Each row is followed by its class. Each block has new classes.
[-10  -2  38 -12   7 -33 -74  10  -8  -9 -16 -25  -9 -20  33  -3  88  14
 -10 -31   3 -34 -12 -14   8   0   7 -44 -14 -21  11  36   9   3  16  -1
  31   6 -10  -5   3 -19   8  -1  13  12   9   0 -15  11  -8  -1  11  -1
  30   0  -6  11  -2  17   1]	Q716
[  5  -4   0  10  11 -11  12  15 -13  20   3  -9   3 -48  -8   1   9  16
  45 -16   7 -46 -63   3  -8 -15  32  43 -18  -4  49  48  32  -2  21  23
   3 -13  21   1  -7  24 -82   1  -5   3 -30   4  17   8   0  36   7  18
  29 -13 -15  -7  21  -4   6]	Q859
[  0   8   5 -21   9   0  30  11 -12  20  13   0  -2   2  37   2 -22  10
   9  -5  -8  21 -25  13  -6  -2  -2  -1 -10 -13  -7   9  26  13   3  32
   7 -13  12  -5   9  15  -5 -23  16  -1 -25   2  28 -16  -1  -9  -1  12
  14  -7 -23 -17 -11   8   5]	Q102
[  8  11  27 -20   0 -23 -31  11 -15  -4  -3 -10 -12 -11  63   1  80  25
 -10 -34  -5  -8 -22  -5   4  -1 -10 -42 -15 -32  12  31  21  17  11  13
  28   0   7  -5   4   2  12 -19  26   2 -29   2  10  17  -6 -30  11   2
  24   8 -34  -1 -24  24   6]	Q716
[  8  17  18  -5  -3 -25   1   6  -6   5   9   4 -10 -21  33   1  66  20
   5 -24  -7   8   2   3   8  -5   6  -4 -10 -14  27   5   6  17  -1   9
  18   0  -1  -2   2   3  14  -5  -3  -2 -42   2   6  35  -6 -56   8 -10
 -16  20 -19  11   0  13   8]	Q716
[  4   0  51   1  -2 -31 -39   5  -8 -11   0 -16  -9  -5  25   9  46  13
  14 -28  12 -70 -52 -12  10  -9   7   0 -17   6  -9  37  23  13  -3  -3
  28  -5   0  -6  10  -4 -50  -6   6   6 -11  10   1  69 -13   7   3   2
  26   0 -17  13   5   5   8]	Q859
[-17  -1  10 -14  11 -40 -19  12  -9  15  11   4  -7 -26  36  -3  56  21
  20   3 -13   4 -13   1   6  -9  56 -19 -22 -33   4  27  20  11  21  32
  24  10 -28  -9  22   1 -23 -27 -19   6 -29  -8  21 -34   0  -4  11  15
  12   4  13   1  13  -6  -6]	Q846
[ -1   5  -8 -17  14   3 -14  18  -5  10 -12 -16   1 -19  18  -1   2  12
 -17  -2  -4   5 -21   6 -14   5 -22 -30  -7 -10  20  23  12 -13  13   8
   5  -7  17   0 -14  -3   5 -11  23   6   8  -4   5 -56   1  32   5  12
  37 -21 -25 -23 -19  14   1]	Q33
[-11  -9  36 -12  10 -30 -90  15  -6 -14 -23 -20 -12 -24  19  -6  94   5
 -11 -24   6 -34  -9 -15   8  -6   2 -50  -6 -21  15  37   8 -16  15  -2
  22  11 -16  -2  -7 -31   8   1   9  17  30  -1 -19  -8  -6  23  16  -2
  37 -10   7  17  -7  15  -7]	Q716
[ 11  12  30  -9  -2 -17  -3  10  -7   4   5   1 -11 -21  50   7  73  26
  -2 -29  -6  -6 -23  -1   5  -2   3 -22 -16 -29  28  28  14  22   7   8
  22   0   5  -4  -1  12  -1 -16  15  -6 -49   3  11  18  -8 -49   9  -4
  11  10 -33  -3 -17  19   9]	Q716
[ 10  -6  29  -5  -6 -13 -16   4  -6  -6   6  -9  -7   3  37   5  27  13
  -1 -31   1 -27 -31  -9   6  -3  -9 -14 -10 -15 -11  26  17  15   6  13
  17 -11   8  -2   5   6 -14 -15  18  -4 -17   9   8  44  -6  -5  -1   6
  22  -1 -28  -5 -13  15   6]	Q284
[  3   5  42 -18  -5 -37 -23  13 -20  10  19 -11  -6 -20  64   9  32  26
  13 -31   3 -42 -74   0   8 -14  16 -11 -30 -29 -15  54  46  25  21  33
  32 -15   3 -14  13  23 -66 -31  22   3 -36   9  39  30 -20  -1  10  22
  46  -3 -42  -6  -8  16   2]	Q859
